Here is a tiny trained network, its code and every weight. The questions are about switching its units off for an input and a class, where a switched-off unit gives its printed mean instead of its output.

import numpy as np


def w(rows, s, z=0):
    codes = np.array(rows[::2]) - 128.0
    scale = np.full(codes.shape[1], s)
    scale[-1] = z or s
    return codes * scale


def f(y):
    return np.maximum(y, 0)


def log_softmax(a):
    a = a - a.max(-1, keepdims=True)
    return a - np.log(np.exp(a).sum(-1, keepdims=True))


def net(x, mask):
    res = np.array(x, float).reshape(1, 5) / 4 @ E
    y = f(res @ A[0][:, :-1].T + A[0][:, -1])
    res = res + np.where(mask, y, B[0][:, -1]) @ B[0][:, :-1]
    return log_softmax(res[-1] @ U[:, :-1].T + U[:, -1])


A, B = {}, {}
E = w([
[183,44,158,173,125,199,80,107],'x0',
[107,52,155,134,129,142,238,152],'x1',
[121,227,133,193,125,254,173,228],'x2',
[172,119,83,32,141,54,89,212],'x3',
[218,142,41,186,118,159,137,165],'x4',
],0.0059)
A[0] = w([
[107,124,126,116,134,99,137,128,141],'N0',
[147,118,114,136,133,117,141,94,55],'N1',
[132,129,131,136,124,137,126,133,29],'N2',
[150,130,128,103,133,153,131,249,151],'N3',
[142,123,132,136,127,124,138,133,26],'N4',
[120,180,128,160,126,164,133,133,151],'N5',
[119,165,133,116,130,130,126,172,134],'N6',
[143,142,129,137,133,146,69,118,124],'N7',
[139,144,135,137,126,143,74,121,147],'N8',
[159,121,102,83,130,81,95,172,117],'N9',
[118,166,110,123,126,113,107,121,63],'N10',
[119,138,146,154,129,154,142,100,64],'N11',
[99,148,161,111,133,135,123,132,4],'N12',
[145,123,110,107,123,97,115,144,108],'N13',
[85,135,155,84,125,90,100,110,200],'N14',
[149,97,134,142,117,133,155,136,81],'N15',
[123,181,136,168,124,177,135,140,67],'N16',
[154,127,96,99,131,94,99,148,151],'N17',
[151,207,74,118,127,91,91,141,142],'N18',
[150,111,130,118,128,127,126,148,41],'N19',
[158,133,123,152,131,163,109,133,83],'N20',
[131,153,110,120,133,125,130,140,40],'N21',
[114,138,138,126,132,117,141,136,4],'N22',
[140,182,93,119,126,101,106,139,168],'N23',
[98,120,124,71,128,48,170,122,162],'N24',
[123,132,149,143,125,157,68,111,102],'N25',
[94,133,144,101,134,95,109,116,160],'N26',
[120,118,127,129,130,123,144,130,84],'N27',
[149,122,121,117,127,120,74,134,178],'N28',
[105,124,125,106,122,92,143,126,136],'N29',
[132,164,103,134,130,124,126,139,49],'N30',
[124,174,123,148,128,167,136,129,132],'N31',
[83,188,147,99,128,139,153,202,138],'N32',
[85,136,152,85,128,82,103,103,104],'N33',
[101,126,141,119,123,118,103,133,146],'N34',
],0.02,0.0021)
B[0] = w([
[97,161,134,102,120,102,148,107,171],'N0',
[143,51,173,118,146,120,176,122,155],'N1',
[104,132,103,126,95,87,105,164,138],'N2',
[216,232,7,87,138,111,193,116,252],'N3',
[114,120,104,112,117,119,105,178,134],'N4',
[55,111,179,123,130,91,186,101,231],'N5',
[139,93,141,168,126,129,189,192,188],'N6',
[180,161,158,121,126,135,63,136,186],'N7',
[179,161,149,102,110,152,89,100,184],'N8',
[200,8,176,179,110,137,41,152,221],'N9',
[147,91,26,121,125,112,116,137,167],'N10',
[160,19,197,150,125,133,95,132,185],'N11',
[116,153,105,113,126,193,103,161,153],'N12',
[151,53,155,143,122,120,87,119,176],'N13',
[85,151,193,127,127,199,55,105,229],'N14',
[136,94,59,102,158,186,164,48,171],'N15',
[46,152,190,142,120,81,174,165,244],'N16',
[168,30,135,143,131,147,72,120,201],'N17',
[228,242,160,117,127,22,106,109,240],'N18',
[96,107,75,141,129,138,104,111,145],'N19',
[80,165,134,98,144,66,108,91,197],'N20',
[117,100,132,122,120,104,176,108,155],'N21',
[107,139,97,104,130,161,121,127,138],'N22',
[166,149,177,89,145,58,144,53,207],'N23',
[113,179,188,129,127,17,236,104,254],'N24',
[196,161,190,124,136,149,70,121,189],'N25',
[93,153,175,107,161,190,83,105,200],'N26',
[149,142,108,143,107,116,119,172,142],'N27',
[170,97,137,133,137,187,89,98,184],'N28',
[93,181,127,121,135,88,156,109,184],'N29',
[116,120,142,127,136,60,145,110,170],'N30',
[64,124,171,140,120,91,170,120,218],'N31',
[153,74,213,154,118,206,253,224,234],'N32',
[40,175,153,137,104,156,12,155,226],'N33',
[146,143,160,114,160,196,140,106,163],'N34',
],0.025,0.0094)
U = w([
[162,19,59,173,126,216,117,144,178],'0',
[156,175,131,121,121,193,156,175,46],'1',
[85,167,43,177,32,124,51,208,5],'2',
[145,165,118,113,124,54,195,118,159],'3',
[39,131,179,151,118,140,123,126,127],'4',
[84,159,49,143,59,107,49,219,24],'5',
[164,125,147,121,124,128,3,61,185],'6',
[132,181,17,80,148,166,113,102,107],'7',
],0.0059,0.0032)

Each question gives the input, the list of numbers given to net, and the class t.
The units are the neurons (one row each of A and B). Each row of codes is followed by its name. A weight is (code - 128) times the scale printed after its matrix; where a second scale follows, it is the last column's (A, B and U).
mask holds one flag per neuron, in row order. A switched-off neuron (its flag False) gives its mean, the last column of its row in B, instead of its output. The means were averaged over made-up inputs and are rounded, as every weight is.
A unit's drop is (log p(t) with every unit on - log p(t) with that unit switched off) / (log p(t) with every unit on - log p(t) with every unit switched off).
The circuit of an input: a set's keep is (log p(t) with only the set's units on - log p(t) with every unit switched off) / (log p(t) with every unit on - log p(t) with every unit switched off). Starting from the 12 units with the biggest drops (on a tie, the unit counted first), units are removed one at a time, each time the one whose removal leaves the highest keep (on an exact tie, the one counted first), for as long as the keep stays at least 0.8.
units of the circuit, in order: the units of the circuit, biggest drop first
k most important neurons: the k neurons with the biggest drops, biggest first
drop of u: that unit's drop, to one decimal
input [-3,5,-2,-8,5], class 4: units of the circuit, in order	[N3]
input [-7,1,-5,8,-8], class 6: 3 most important neurons	[N9; N17; N16]
input [-5,8,-4,8,-2], class 4: 3 most important neurons	[N24; N33; N14]
input [-1,8,8,-1,-7], class 1: 3 most important neurons	[N32; N3; N24]
input [-3,2,-1,-6,1], class 4: 4 most important neurons	[N3; N18; N24; N23]
input [-3,8,3,8,-8], class 1: 2 most important neurons	[N32; N3]
input [-3,-2,-1,-7,4], class 4: 2 most important neurons	[N3; N24]
input [2,4,-3,-2,2], class 0: 2 most important neurons	[N24; N18]
input [-1,7,0,-6,7], class 4: 2 most important neurons	[N3; N18]
input [1,-5,-1,-3,4], class 6: 2 most important neurons	[N24; N3]
input [1,-1,7,8,-6], class 1: 2 most important neurons	[N32; N24]
input [3,1,-6,0,-4], class 4: 3 most important neurons	[N24; N18; N3]
input [-6,-4,-2,8,-8], class 6: drop of N9	0.1
input [1,7,8,0,-8], class 1: units of the circuit, in order	[N32]
input [2,3,-3,-1,2], class 0: drop of N3	0.2
input [-5,3,-6,0,-3], class 4: drop of N24	0.3
